The symbols move the objects like this.
siku: δ>tato, φ>vevo, γ>rodu
tato: δ>bipu, φ>mege, γ>siku
figi: δ>nome, φ>sona, γ>lufo
mote: δ>bazo, φ>dedu, γ>bata
fure: δ>remo, φ>fedo, γ>tova
bipu: δ>fime, φ>boke, γ>tato
ralo: δ>miku, φ>lufo, γ>sona
doti: δ>lufo, φ>miku, γ>nalo
dedu: δ>pega, φ>mote, γ>vavu
sona: δ>ralo, φ>figi, γ>namu
zani: δ>lepi, φ>sozu, γ>vuro
begu: δ>namu, φ>rodu, γ>vevo
zoke: δ>duko, φ>nalo, γ>miku
duko: δ>giri, φ>bedo, γ>zoke
fedo: δ>bigu, φ>fure, γ>fake
vuro: δ>zani, φ>mudo, γ>bigu
giri: δ>bata, φ>sino, γ>duko
bedo: δ>nalo, φ>duko, γ>sino
fake: δ>fedo, φ>remo, γ>bazo
vevo: δ>begu, φ>siku, γ>mege
boke: δ>mege, φ>bipu, γ>lepi
mege: δ>vevo, φ>tato, γ>boke
fime: δ>sozu, φ>lepi, γ>bipu
rodu: δ>siku, φ>begu, γ>nome
nalo: δ>doti, φ>zoke, γ>bedo
tova: δ>fure, φ>bigu, γ>mudo
sozu: δ>mudo, φ>zani, γ>fime
vavu: δ>dedu, φ>bazo, γ>remo
pega: δ>sino, φ>bata, γ>dedu
bigu: δ>vuro, φ>tova, γ>fedo
lepi: δ>boke, φ>fime, γ>zani
miku: δ>zoke, φ>doti, γ>ralo
bazo: δ>fake, φ>vavu, γ>mote
namu: δ>sona, φ>nome, γ>begu
nome: δ>rodu, φ>namu, γ>figi
remo: δ>vavu, φ>fake, γ>fure
lufo: δ>figi, φ>ralo, γ>doti
bata: δ>mote, φ>pega, γ>giri
mudo: δ>tova, φ>vuro, γ>sozu
sino: δ>bedo, φ>giri, γ>pega

The rows follow the links: the fewer symbols apart two objects are, the more alike their rows tend to be.

Each row is also shifted at random along 3 hidden directions that mean nothing.

Some objects, each with a row of numbers:
giri	[ -3   3 -26 -14 -13  22  -8  10  -9  16  14   6  -2   4  20 -28   4  -4  16 -27   4 -25   7  15  -1  11  -2 -19   0  -8 -22  34   2 -13   4  -9 -22  12  -4  -6  18   7 -24 -10  11   3   2 -14  -2  -9 -26 -19]
tato	[ -7 -16   3 -11  -4  20  -2  21  -9   5   7 -11  -6   9  10  12   5   7 -17 -21 -20 -18   5   1  13  -9 -15 -13 -22  10   2  -3   9 -12  -4   7   2 -10  13  27  24 -14 -10  -3   5  14 -11  -4   2  15  -3  -3]
fure	[  1   1   5  -4 -25 -30  -6   0 -11 -12  -5   0 -13 -10 -15  11 -13  -1  -4  15   8   2   7  -3   1  -6  -2   6   6 -17 -15  -4 -17   1  14 -23   2   3   7   4  -6   5   0  -8  -5  -4  -2   5  -3  -5  10   4]
bedo	[ -3  12  -9   0  15 -12  -9  -4  14   9   7   2  19  -8  18 -17  -1  -5  33   2  13 -12 -12  -4  -1  13  11   5   9  17  -4  24  -3  -6   8   7 -11   1  -1 -25  -6  -2  -7   4   1  -9  15  -8  -5   0 -33  -5]
zoke	[ -1  -4 -30   1   0  -6   7   1  -4   9  -9  19   6   3  -5 -10  12 -22  -2  14  25   6   0  -4   1  -3   6  -7   4 -16   7  14   4   1 -13 -10 -28  -4 -11 -11 -12  12   8  18 -10  -8  25  -9  -4 -13  15 -24]
lepi	[  5  -4  28  -1   7  -7  10  14  -3 -13  -3 -13  -2   9  -6  20  -9  22  -7   1 -11  12  -2  -9   6  -4   1  11 -16  13   4 -29  -7  -1 -17   0   4 -23  18  12  -5  -6   9  -4 -12  -5  -5   2   7  11  11  25]
dedu	[ 15  15   1  -6  -8 -37  22 -13 -19 -21  24  -2  -3  34 -12 -10 -19  20  21 -30  -7  23  -3  26 -11  -5  38  24  -6 -10 -11  -1 -21  19 -35 -34 -19   1   2 -18   4  39  10   4  -8  16  20 -19   8 -22  60  -3]
mote	[ -4   8 -12  -8 -10  35   4  -2  13  15  15   4 -10   0  15 -17  15  10  22 -15  -1 -12   6  20  -7  11  -3 -11   1  -9 -11  21   7  -9   9   1   2  13 -18   7  11   0 -11  -5   5   7  -5  -9  10  -5  -5  -7]
nalo	[  3  15 -12   1  21  -3   9  19 -10   5  19   7  14  31  15 -19   5  10  29 -22   2   7 -10  -3  -1   5  23   0  -8  12   3   7   8  -3 -41  -5 -56 -21   7 -22  -4  11 -10   6  -9  -2  30 -28  14  -4   4  -3]
namu	[ -3  -2  -5   9   6 -31 -23  -7   2  -8 -13   4   6 -26 -16   7  -8 -29 -19  41  18  -9 -10 -17  -1  -8  -4   6  10   4  14   0 -12   9  26  10  10   9   6  -9 -11  -8   1   2  10 -20   7  17 -29  -4 -20  -6]
bigu	[  6  -1  19   8   1  20  15  -7  19   1   6 -13  -7   2   4  13  10  26  11  -6 -18   7   0   7   0  12  -1   4   0   2   1 -13   2  -4  -3  11  25  -5  -3  13  -1  -7   4  -6  -8   6 -19   2  14   9  -1  19]
vevo	[  0  -4   8   8  16 -32 -16  -1  -6 -12 -15  -9   5 -12 -10  21 -12 -12 -20  32   3   2  -7 -25   4  -5  -7   8   1   7  15 -21 -12   0   4   9   6  -3  11  -5 -11 -10   4   3   2 -16   3  15 -17   8 -12   4]
tova	[  2  -1   8   4 -21 -14  12 -26   1 -11 -13  -3 -14  -8 -37  13  -4  -6 -17  21   1  16   8  12 -12 -10   1  13  12 -26  -3 -14 -22  19  18 -15  40  18  -2   7 -13  13  19  -4   0   1 -19  18  -4  -7  31  12]
figi	[ -3  -2  -9   2  20  30 -17   4  23  17   3   5  13 -14  23 -11  15  -8  11  -6  -4 -23 -12  -3   6  12 -12 -12   3  21   7  13  25 -15  13  34   4   5  -8  -2   9 -22  -9   4  13  -3  -2   4  -6  17 -52  -8]
bata	[  2   9 -21  14   3  27  20  15  21  30 -15  28  11  12 -16  -6  29 -24  14  29  31  21  18 -21   9  15  -6  -4  12 -16  33   0  18 -12 -18  -1 -28 -21 -15  -1 -44  -4  14  24 -44 -19  18 -17  13  -4  31 -12]
boke	[  2  -9  25  -2  -1 -24  -5 -29  -5 -23  10 -27  -7  -7   2  12 -18  16 -12 -20 -26   3 -17  21 -13 -19  12  18  -9  15 -18  -8 -14  24  16  15  51  14   5   2  19   8   3 -18  30  26 -18  23 -10   4   0  20]
bipu	[ -8 -18   7 -12 -15  20  -7   2 -14  -3   8 -12 -13 -10   8  11  -2  13 -30 -18 -21 -19   2  11   3 -13 -14 -13 -15  -2 -12  -1   4   1  10   0  20   8   7  29  31  -2 -16 -16  17  18 -22   9  -2  12  -4   0]

Start, symbols taken left to right, then the object you end at.
Answers are names.
[  3   1   1   2   9 -41  -7  12 -20 -13 -13   0  10   1  -9  10 -14 -12 -18  21  10  -2  -3 -22   8 -16   2   5  -6   7   9 -13  -7  -1 -16  -5 -18  -9  19  -6  -7  -2   0   2   1 -18  12   4 -11   0  -1  -4]
δ δ γ φ => nome
[  2 -10   0   5  11  31 -13  36   3  24 -17   4   2 -13   5  13  19 -12 -17  22   2 -20   8 -26  25   0 -33 -20  -4  10  26 -15  20 -23   0  20 -16 -23   4  21  -7 -34 -12   7 -10 -24  -6  -2   1  26 -38  -3]
δ φ => mege
[  4   5  12   7  -3  27  35  -1  14   8   6  -6  -3  19  -8   7  17  21   9 -10 -15  23   9   2   5  10   1   0  -2  -4  12 -19   6  -4 -23  -5   5 -16  -9  15 -20  -2  15  12 -27   2  -9 -10  26   9  34  14]
φ φ γ => fake
[ -8 -10   3 -10 -16  10 -10  25 -12   4 -12  -4  -9 -11   0   7  -3   4 -25   4  -8 -24  15 -14  17 -10 -30 -17  -9  -5  -3  -8   1 -21  14  -6  -5  -8  12  22  10 -22 -17 -10   4 -13 -17   5  -6  16 -21  -1]
φ φ φ δ => boke
[  5   2  23   8  -6  18  -7  -5  15   1   1 -18  -6  -9   5   8  -3  24   3   2 -18   0  -3  -6   0   7  -7   1  -1   7   0 -16   1  -3  23  12  32   1  -6  12  -4 -26   6  -3   0  -2 -27  13  10  24 -18  18]
δ φ => sozu
[-15  -2 -23  -7  -7  -9 -33 -10   1   8  -4  15   4 -30  12 -18  -4 -25  -1  14  17 -31  -7   3  -6  -1  -1  -9  17  -3 -14  31  -6  -4  44   9   6  31 -10 -20  19  -2 -20 -10  33  -4   9  13 -28 -17 -43 -23]
γ γ => sona
[  1  -3 -20  -3   4 -22  -9  -3  -7  -4 -15  13  11 -13  -7   2  -3 -30 -11  24  20  -8  -7 -13  -1  -9   4  -1   9  -5  10   7  -2   4   7   0 -14   9  -1 -11 -10   7   2   4   2  -9  24   5 -18 -11  -4 -13]
φ γ φ => miku
[-10   2 -34 -13 -16   6 -20   6 -13   8  14   8  -4  -7  20 -26   2  -7  17 -22   7 -36  -3  17  -4   7  -2 -16   6  -7 -30  34   2 -12  16  -5 -11  23  -9  -7  32   8 -31 -11  21  14   8  -8 -10 -17 -34 -25]
δ γ => duko
[ -1   6  -2   6 -12  39   4  10  29  22  -2  12  -1  -7   4  -7  18   4  18  10   5  -3  10  -6  -2  15 -13 -12  10  -4   6   5  14 -15  11   4   2  -4 -16   7 -12 -12   2   9 -12 -11  -9 -13  15   7  -9   1]
φ φ => bazo
[ -4   6 -14 -11  17   5  -9   6  -4   3  30  -6   6  11  41 -23  -1  13  26 -42  -8 -18 -16  17  -4   8  16  -6 -12  27 -22  26  11  -7  -1   4 -23   2   5 -14  27   1 -26  -8  22  18  15 -16   4  -2 -26  -5]
φ δ γ γ => ralo
[  8  -4  29  -5   5   1  16 -11  -6 -18  24 -18 -16  18   1  14  -9  38   2 -32 -30  13  -8  20  -6  -8  14  13 -13  15 -10 -22  -4   9  -7  -1  28  -3   8  15  14  10   6 -16  10  21 -15  -2  21   0  25  20]
φ δ φ φ => mudo
[ -5 -12  10  -8 -30   7 -17 -18  -5  -7  -7 -13 -25 -29  -6  15  -7   0 -24   3  -8 -20   0  15  -5 -14 -18  -7   5 -12 -21  -1  -9   8  43   6  56  27   3  21  21  -1  -8 -21  27   8 -32  23 -16   4 -14   6]
δ δ δ => fure
[ -5  -6 -16   7  12 -24 -12  -7  -6  -3 -16  10  11 -10 -19   6  -6 -34 -14  30  19   4  -1 -16   1 -12   4  11   2  -7  18   0  -5  11   6   0  -3   0   3 -10 -10   0   7   5  -3 -12  16  10 -19 -13  -3  -6]
δ γ φ => figi
[ -1  14   5   3  -6  38   5   1  30  18  -3   4  -3 -14   8  -1  18   6  26   9   4  -5  11  -6  -2  19 -21 -12  14  -3   0   7   8 -16  28  12  17   3 -21   5  -8 -21   0   4  -9 -12 -19  -2  14  12 -29   4]
φ φ δ φ => fure
[  3  -2  10   4 -22  -8   2  -1  -4  -9 -21  -8 -14 -12 -30  23  -8  -6 -22  29   5  11  16  -6   1 -14 -14   2   5 -23  -1 -15 -12  -3  11 -16  12   0   6  15 -15  -4  10  -4  -9 -10 -11  12  -7   7  18   8]
γ δ δ => tova
[  1  12   4  -6 -23 -28  -2  12 -14  -8  -9  -2  -4  -1 -12   2 -13   3   9  17  10   0   4  -8   7   1   0   6   6 -13 -14  -1 -20  -4   3 -34 -20   1  10 -10 -11   1 -11  -2 -10 -22  -1  -7  -7 -10  -3   3]
φ γ γ => mote
[ -1  -1  -8  -2  19  17  -5   2   8   8  12   0  13   3  34 -13   7   5  18 -18  -3 -11 -11   8  -3   8   8   0  -2  26   1  13  18  -8  -4  24 -10   1  -3  -6  18  -6 -13   7   8   8   6  -9   4   4 -29  -7]
φ φ γ => doti
